Below is a small trained network, with its code and all its weights. Each question gives an input and a target symbol and asks what happens when units are switched off, that is, made to give their printed mean instead of their output.

import numpy as np


def w(rows, s, z=0):
    codes = np.array(rows[::2]) - 128.0
    scale = np.full(codes.shape[1], s)
    scale[-1] = z or s
    return codes * scale


def softmax(a):
    e = np.exp(a - a.max(-1, keepdims=True))
    return e / e.sum(-1, keepdims=True)


def log_softmax(a):
    a = a - a.max(-1, keepdims=True)
    return a - np.log(np.exp(a).sum(-1, keepdims=True))


def net(x, mask):
    ids = ['ΓΔΞΠΣΦΨΩαβεζθλμτ'.index(c) for c in x.split()]
    T = len(ids)
    res = E[ids] + P[:T]
    u = 0
    for l in range(2):
        r = res
        for j in range(3):
            rows = slice(3 * j, 3 * j + 3)
            q, k, v = (r @ M[l][rows].T for M in (Q, K, V))
            z = softmax(np.where(np.tri(T) > 0, q @ k.T / 3**0.5, -1e9)) @ v
            o = O[l][rows]
            res = res + np.where(mask[u + j], z, o[:, -1]) @ o[:, :-1]
        u += 3
    return log_softmax(res[-1] @ U[:, :-1].T + U[:, -1])


Q, K, V, O = {}, {}, {}, {}
E = w([
[185,108,68,162,161,159,178,149,113,101,64,169],'Γ',
[180,125,198,130,160,22,137,43,144,47,70,105],'Δ',
[212,105,54,100,90,112,188,90,145,140,184,95],'Ξ',
[122,185,134,169,157,158,108,125,196,204,93,20],'Π',
[102,121,129,228,106,147,66,69,55,126,51,107],'Σ',
[108,89,57,159,86,152,133,172,117,160,140,150],'Φ',
[111,39,143,162,83,151,183,72,174,140,136,169],'Ψ',
[125,171,114,87,147,216,106,135,246,52,188,119],'Ω',
[197,142,120,190,72,56,108,111,70,219,81,184],'α',
[106,153,52,87,87,100,155,73,151,99,89,174],'β',
[121,157,117,192,128,120,180,117,96,97,187,135],'ε',
[204,57,157,115,130,58,124,204,96,159,94,91],'ζ',
[65,114,145,147,112,109,156,174,141,82,73,197],'θ',
[188,197,55,131,150,56,72,195,39,84,79,46],'λ',
[70,91,172,121,67,32,77,80,127,167,179,79],'μ',
[132,35,128,165,137,95,75,119,82,78,94,18],'τ',
],0.012)
P = w([
[182,160,235,14,88,164,4,104,24,139,148,215],'0',
[136,129,160,120,72,51,113,126,92,111,117,55],'1',
[124,108,128,147,85,40,137,137,129,83,127,58],'2',
[110,108,97,165,107,38,159,147,153,85,131,62],'3',
[102,103,86,189,116,31,165,163,199,78,148,55],'4',
[90,108,55,192,132,19,177,170,230,66,158,64],'5',
[96,109,42,202,120,15,201,165,254,68,165,72],'6',
],0.0049)
Q[0] = w([
[142,77,83,149,107,53,91,122,76,93,88,118],'L0H0',
[132,135,173,70,154,215,96,143,118,151,128,181],'L0H0',
[142,131,106,86,155,165,128,135,135,121,133,145],'L0H0',
[103,168,150,92,147,198,144,130,113,172,152,177],'L0H1',
[157,154,160,112,148,149,56,123,196,153,128,89],'L0H1',
[142,135,131,199,122,97,69,129,164,124,99,65],'L0H1',
[166,95,141,115,110,79,87,112,57,128,82,122],'L0H2',
[149,58,121,204,89,7,101,124,104,85,110,92],'L0H2',
[96,81,67,168,117,31,166,144,129,80,104,95],'L0H2',
],0.011)
K[0] = w([
[103,130,60,158,150,151,207,142,182,147,117,153],'L0H0',
[135,122,175,107,94,82,105,93,31,197,69,136],'L0H0',
[162,102,110,88,147,95,99,118,67,127,70,132],'L0H0',
[147,121,197,134,111,100,75,111,26,133,93,134],'L0H1',
[156,171,198,79,137,208,53,129,172,141,129,114],'L0H1',
[86,163,120,121,166,195,108,153,220,115,164,110],'L0H1',
[144,156,71,162,97,114,177,130,200,146,103,119],'L0H2',
[109,163,89,156,125,195,186,162,254,118,187,151],'L0H2',
[90,146,95,113,158,182,136,186,225,47,165,148],'L0H2',
],0.0092)
V[0] = w([
[172,152,127,152,130,146,185,142,178,107,137,162],'L0H0',
[135,87,100,187,125,162,117,44,122,93,101,143],'L0H0',
[83,139,143,158,110,210,136,135,139,89,166,132],'L0H0',
[148,118,198,157,135,63,72,101,58,168,61,87],'L0H1',
[141,161,107,159,94,158,113,135,137,188,103,133],'L0H1',
[151,187,171,160,149,137,134,130,199,216,77,97],'L0H1',
[83,76,79,79,120,86,180,173,109,23,155,123],'L0H2',
[150,51,112,212,63,3,196,134,57,164,99,159],'L0H2',
[49,173,71,175,111,127,144,123,105,188,79,120],'L0H2',
],0.0056)
O[0] = w([
[144,155,98,156,146,118,204,141,172,102,130,169,141],'L0H0',
[131,103,120,189,110,144,142,70,122,114,102,85,172],'L0H0',
[80,133,95,144,135,168,136,127,132,61,163,137,119],'L0H0',
[157,90,206,140,134,116,36,105,50,167,99,94,125],'L0H1',
[102,144,133,151,121,137,147,141,122,192,112,135,101],'L0H1',
[116,128,172,166,199,112,147,144,174,243,114,116,50],'L0H1',
[119,94,107,126,66,72,132,155,155,2,110,84,252],'L0H2',
[127,70,122,193,93,36,153,127,35,133,99,144,228],'L0H2',
[101,156,80,199,118,101,109,138,141,179,96,137,116],'L0H2',
],0.0066,0.0028)
Q[1] = w([
[144,151,104,60,107,164,126,112,167,62,173,108],'L1H0',
[104,93,123,184,79,42,159,119,44,96,90,133],'L1H0',
[101,199,196,69,246,242,103,134,148,177,162,178],'L1H0',
[98,164,167,135,228,162,105,139,161,192,130,135],'L1H1',
[117,72,146,199,85,14,156,135,63,154,67,145],'L1H1',
[124,132,78,187,97,67,136,104,128,87,111,83],'L1H1',
[101,59,123,227,72,4,155,121,41,135,60,122],'L1H2',
[135,115,87,123,71,80,145,127,98,32,157,122],'L1H2',
[95,136,167,114,176,164,127,125,79,134,147,167],'L1H2',
],0.011)
K[1] = w([
[149,118,141,82,116,141,114,102,66,103,143,204],'L1H0',
[85,119,76,178,113,87,204,160,180,93,141,140],'L1H0',
[154,137,216,112,137,106,14,111,97,140,112,79],'L1H0',
[120,168,186,120,169,121,38,126,125,176,105,64],'L1H1',
[82,116,53,208,112,95,231,164,212,121,114,94],'L1H1',
[99,163,101,131,131,143,196,158,157,129,156,176],'L1H1',
[75,131,53,202,119,110,248,175,210,122,135,114],'L1H2',
[122,130,94,131,109,137,159,139,133,77,173,191],'L1H2',
[132,107,158,150,144,79,85,129,87,93,127,72],'L1H2',
],0.011)
V[1] = w([
[212,93,82,150,177,198,135,255,125,119,54,116],'L1H0',
[55,94,108,166,102,173,72,218,81,147,251,71],'L1H0',
[194,192,80,56,111,32,143,185,134,155,206,99],'L1H0',
[171,39,78,116,127,158,167,11,179,142,172,42],'L1H1',
[123,43,162,64,68,164,141,179,163,86,142,172],'L1H1',
[248,97,133,178,122,146,196,91,72,155,203,178],'L1H1',
[117,229,74,151,142,186,166,78,83,60,150,135],'L1H2',
[83,129,135,114,100,173,155,167,168,220,154,205],'L1H2',
[140,134,250,156,192,114,190,176,150,87,161,111],'L1H2',
],0.0079)
O[1] = w([
[240,115,146,99,60,194,218,96,138,130,113,29,119],'L1H0',
[18,180,173,181,91,182,189,205,83,85,191,98,133],'L1H0',
[128,204,195,9,150,38,83,184,109,177,177,61,144],'L1H0',
[82,153,140,91,254,205,155,91,99,123,46,103,154],'L1H1',
[83,51,144,62,104,113,202,149,102,148,77,199,161],'L1H1',
[178,223,212,157,169,59,186,79,93,46,65,163,143],'L1H1',
[146,138,215,195,127,143,98,179,225,156,54,129,129],'L1H2',
[76,117,104,177,115,51,176,80,94,185,131,88,1],'L1H2',
[214,40,183,164,191,117,179,157,137,106,238,197,88],'L1H2',
],0.0089,0.0076)
U = w([
[245,108,163,126,70,164,183,69,191,137,74,74,150],'Γ',
[175,83,120,99,209,102,99,102,169,122,177,182,95],'Δ',
[110,186,185,35,225,114,178,126,106,144,98,80,97],'Ξ',
[147,108,82,163,222,129,133,94,139,202,215,75,253],'Π',
[133,139,113,213,103,185,87,77,174,132,117,148,56],'Σ',
[36,178,131,133,25,133,238,169,79,153,91,26,132],'Φ',
[72,56,75,156,252,85,222,88,88,130,91,179,135],'Ψ',
[104,69,218,86,163,183,147,164,167,222,118,134,205],'Ω',
[154,163,93,141,118,66,126,74,114,119,155,145,51],'α',
[92,123,68,101,161,91,17,147,220,170,42,124,119],'β',
[126,154,243,232,167,86,88,217,186,78,149,158,174],'ε',
[168,103,120,55,141,76,188,132,95,132,197,130,113],'ζ',
[158,3,79,163,56,76,126,175,155,136,183,188,124],'θ',
[174,167,147,91,78,147,84,171,163,138,172,97,62],'λ',
[57,126,92,101,186,77,106,137,101,123,191,160,83],'μ',
[127,98,117,74,155,245,112,152,107,82,151,124,105],'τ',
],0.0038,0.0051)

Each question gives the input, a string of symbols that net reads in full, and the target symbol t.
The units are the heads (3 rows each of Q, K, V and O). Each row of codes is followed by its name. A weight is (code - 128) times the scale printed after its matrix; where a second scale follows, it is the last column's (O and U).
mask holds one flag per head, layer by layer. A switched-off head (its flag False) gives its mean, the last column of its rows in O, instead of its output. The means were averaged over made-up inputs and are rounded, as every weight is.
A unit's drop is (log p(t) with every unit on - log p(t) with that unit switched off) / (log p(t) with every unit on - log p(t) with every unit switched off).
The circuit of an input: a set's keep is (log p(t) with only the set's units on - log p(t) with every unit switched off) / (log p(t) with every unit on - log p(t) with every unit switched off). Starting from all 6 units, units are removed one at a time, each time the one whose removal leaves the highest keep (on an exact tie, the one counted first), for as long as the keep stays at least 0.8.
circuit, biggest first: the units of the circuit, biggest drop first
most important unit: the unit with the biggest drop
heads that matter: for each layer, one digit per head in row order, 1 if its drop is at least 0.15 and else 0, layers parted by /
drop of u: that unit's drop, to one decimal
input τ Ξ τ τ ζ, target Ξ: most important unit -> L1H1
input τ Φ ε Γ τ τ, target Γ: heads that matter -> 000 / 100
input Ω ε β β Γ Γ, target Ω: circuit, biggest first -> (L0H2 L1H1 L1H2)
input τ μ θ τ τ τ μ, target θ: circuit, biggest first -> (L1H1 L0H2)
input τ Π τ, target Π: circuit, biggest first -> (L0H1 L1H1 L1H2)
input θ Δ Σ τ Φ μ, target Φ: heads that matter -> 000 / 101
input τ Φ τ λ, target Φ: circuit, biggest first -> (L1H0 L1H2)
input β Ω τ, target β: circuit, biggest first -> (L0H2 L1H0 L1H2)
input λ α τ, target τ: circuit, biggest first -> (L1H2 L0H2 L0H1 L1H0)
input ε τ Ξ τ τ, target Ξ: heads that matter -> 000 / 110
input μ τ β ζ Ω ε ε, target μ: circuit, biggest first -> (L0H2 L1H0 L1H2)
input β τ τ μ, target β: circuit, biggest first -> (L1H0 L1H2 L0H1)
input Γ τ Π Ω μ τ, target Γ: heads that matter -> 001 / 100
input μ Ψ μ Ω θ ε Γ, target μ: most important unit -> L0H2
input ε β α, target β: circuit, biggest first -> (L1H0 L1H2)
input Φ Δ Π τ τ λ, target Π: heads that matter -> 011 / 011
input Γ Ψ Ω, target Γ: heads that matter -> 000 / 100
input τ τ τ, target τ: heads that matter -> 000 / 001
input β Δ λ β Ω α θ, target β: heads that matter -> 001 / 101
input τ τ ε τ ε Δ, target ε: most important unit -> L1H2
input τ Σ Ψ Ψ α, target Ψ: heads that matter -> 000 / 110
input τ Π θ τ τ, target θ: heads that matter -> 000 / 010
input ε ε τ Ω Φ τ Γ, target ε: circuit, biggest first -> (L0H2 L1H2 L1H1 L1H0)
input Γ β ε θ τ β, target β: circuit, biggest first -> (L1H0 L1H2 L0H2)
input τ Γ τ β τ τ, target β: heads that matter -> 000 / 101
input Ω Ψ τ α, target Ω: heads that matter -> 001 / 011
input μ ε τ ε μ Φ Ψ, target Ψ: most important unit -> L1H1
input Φ ε ε Φ λ, target Φ: drop of L0H2 -> 0.1
input β Ψ λ ζ τ θ, target θ: drop of L1H1 -> 0.6
input μ ε Φ θ μ Δ τ, target θ: drop of L1H1 -> 0.6
